Below is a small trained network, with its code and all its weights. Each question gives an input and a class and asks what happens when units are switched off, that is, made to give their printed mean instead of their output.

import numpy as np


def w(rows, s, z=0):
    codes = np.array(rows[::2]) - 128.0
    scale = np.full(codes.shape[1], s)
    scale[-1] = z or s
    return codes * scale


def norm(h):
    return h / np.sqrt((h * h).mean(-1, keepdims=True) + 1e-5)


def f(y):
    return np.maximum(y, 0)


def log_softmax(a):
    a = a - a.max(-1, keepdims=True)
    return a - np.log(np.exp(a).sum(-1, keepdims=True))


def net(x, mask):
    res = np.array(x, float).reshape(1, 4) / 4 @ E
    u = 0
    for l in range(3):
        y = f(norm(res) @ A[l][:, :-1].T + A[l][:, -1])
        res = res + np.where(mask[u : u + 10], y, B[l][:, -1]) @ B[l][:, :-1]
        u += 10
    return log_softmax(norm(res)[-1] @ U[:, :-1].T + U[:, -1])


A, B = {}, {}
E = w([
[254,95,189,86],'x0',
[148,223,98,84],'x1',
[150,101,20,74],'x2',
[187,153,67,228],'x3',
],0.0076)
A[0] = w([
[125,129,48,156,155],'L0N0',
[76,101,182,69,83],'L0N1',
[79,57,140,147,91],'L0N2',
[36,123,142,83,98],'L0N3',
[88,77,145,46,36],'L0N4',
[87,56,63,104,91],'L0N5',
[165,20,157,133,63],'L0N6',
[178,101,187,78,75],'L0N7',
[77,164,251,194,66],'L0N8',
[106,40,142,161,1],'L0N9',
],0.013,0.0078)
B[0] = w([
[145,87,159,129,254],'L0N0',
[205,141,101,201,191],'L0N1',
[98,183,205,82,182],'L0N2',
[148,163,53,217,205],'L0N3',
[205,42,45,205,168],'L0N4',
[87,112,169,33,206],'L0N5',
[34,192,251,108,194],'L0N6',
[125,190,168,222,192],'L0N7',
[155,34,136,20,234],'L0N8',
[26,222,180,73,147],'L0N9',
],0.011,0.0057)
A[1] = w([
[170,143,110,87,99],'L1N0',
[144,184,213,105,66],'L1N1',
[152,72,138,76,80],'L1N2',
[23,140,71,187,101],'L1N3',
[132,121,81,77,52],'L1N4',
[195,126,171,174,166],'L1N5',
[106,220,104,109,254],'L1N6',
[201,216,131,92,139],'L1N7',
[7,150,131,126,105],'L1N8',
[162,68,105,35,70],'L1N9',
],0.013,0.0052)
B[1] = w([
[97,134,189,101,167],'L1N0',
[90,12,169,81,212],'L1N1',
[216,116,119,92,187],'L1N2',
[98,80,213,162,205],'L1N3',
[155,63,164,106,156],'L1N4',
[171,54,116,186,254],'L1N5',
[57,134,163,134,217],'L1N6',
[63,171,243,131,214],'L1N7',
[67,119,199,188,216],'L1N8',
[187,71,169,139,207],'L1N9',
],0.011,0.0065)
A[2] = w([
[183,97,149,212,112],'L2N0',
[104,94,131,208,131],'L2N1',
[47,66,68,83,111],'L2N2',
[162,202,111,225,77],'L2N3',
[222,182,103,115,143],'L2N4',
[111,142,11,109,12],'L2N5',
[162,125,102,249,102],'L2N6',
[155,93,125,222,120],'L2N7',
[124,156,93,78,74],'L2N8',
[115,113,71,124,82],'L2N9',
],0.012)
B[2] = w([
[153,98,104,206,251],'L2N0',
[136,188,141,187,254],'L2N1',
[253,56,39,99,157],'L2N2',
[233,60,59,196,137],'L2N3',
[71,53,170,160,159],'L2N4',
[232,25,210,236,128],'L2N5',
[178,164,73,205,180],'L2N6',
[139,156,78,227,229],'L2N7',
[180,135,103,156,128],'L2N8',
[45,151,88,197,128],'L2N9',
],0.012,0.0057)
U = w([
[169,107,87,247,179],'0',
[62,109,185,193,207],'1',
[13,158,224,57,203],'2',
[198,12,128,42,187],'3',
[142,102,130,151,135],'4',
[131,192,43,19,11],'5',
[123,195,4,36,11],'6',
[163,224,32,55,11],'7',
],0.015,0.012)

Each question gives the input, the list of numbers given to net, and the class t.
The units are the neurons (one row each of A and B). Each row of codes is followed by its name. A weight is (code - 128) times the scale printed after its matrix; where a second scale follows, it is the last column's (A, B and U).
mask holds one flag per neuron, layer by layer. A switched-off neuron (its flag False) gives its mean, the last column of its row in B, instead of its output. The means were averaged over made-up inputs and are rounded, as every weight is.
A unit's drop is (log p(t) with every unit on - log p(t) with that unit switched off) / (log p(t) with every unit on - log p(t) with every unit switched off).
The circuit of an input: a set's keep is (log p(t) with only the set's units on - log p(t) with every unit switched off) / (log p(t) with every unit on - log p(t) with every unit switched off). Starting from the 12 units with the biggest drops (on a tie, the unit counted first), units are removed one at a time, each time the one whose removal leaves the highest keep (on an exact tie, the one counted first), for as long as the keep stays at least 0.8.
circuit, biggest first: the units of the circuit, biggest drop first
most important unit: the unit with the biggest drop
top k neurons: the k neurons with the biggest drops, biggest first
top k neurons in layer l: the k neurons of layer l with the biggest drops, biggest first
input [-2,5,3,1], class 2: most important unit -> L0N8
input [8,-5,6,4], class 1: top 2 neurons in layer 2 -> [L2N2; L2N6]
input [-5,-2,-1,-8], class 0: top 3 neurons -> [L0N4; L0N3; L0N1]
input [3,5,7,-8], class 0: circuit, biggest first -> [L0N4; L0N8]
input [8,-7,8,-8], class 0: top 4 neurons in layer 0 -> [L0N4; L0N7; L0N1; L0N8]
input [0,0,-8,-8], class 0: top 2 neurons -> [L0N1; L0N3]
input [7,1,-8,-2], class 3: top 2 neurons -> [L0N8; L1N1]
input [6,3,-7,2], class 3: circuit, biggest first -> [L0N8; L1N8]
input [-7,5,8,4], class 3: top 2 neurons in layer 0 -> [L0N6; L0N7]
input [3,-8,-6,-5], class 2: top 3 neurons -> [L0N6; L0N9; L0N2]
input [-3,-4,8,7], class 3: top 3 neurons -> [L0N5; L0N3; L0N7]
input [-2,-6,7,0], class 3: top 2 neurons -> [L0N5; L2N2]
input [4,-7,0,-4], class 2: top 4 neurons in layer 0 -> [L0N6; L0N9; L0N2; L0N3]
input [3,7,1,4], class 2: most important unit -> L1N7
input [5,3,-8,3], class 3: top 2 neurons -> [L0N8; L0N3]
input [-1,-6,6,-5], class 2: top 2 neurons in layer 0 -> [L0N6; L0N5]
input [0,0,-5,-4], class 3: top 3 neurons -> [L0N8; L1N2; L1N8]
input [7,3,-3,-8], class 0: top 3 neurons in layer 0 -> [L0N4; L0N1; L0N7]
input [8,7,8,4], class 1: top 3 neurons -> [L0N8; L1N7; L0N5]
input [8,-2,7,-3], class 1: circuit, biggest first -> [L0N6]
input [-3,-2,3,-5], class 0: top 2 neurons -> [L0N4; L0N3]
input [2,-5,-1,-8], class 0: top 2 neurons in layer 0 -> [L0N4; L0N1]
input [5,-5,-7,5], class 3: top 3 neurons -> [L0N8; L0N3; L1N1]
input [-5,-6,8,-6], class 3: top 4 neurons -> [L0N5; L0N7; L0N4; L1N5]
input [8,-5,5,-2], class 1: top 2 neurons in layer 0 -> [L0N6; L0N7]
input [-3,-4,-5,-7], class 0: top 2 neurons -> [L0N1; L0N3]
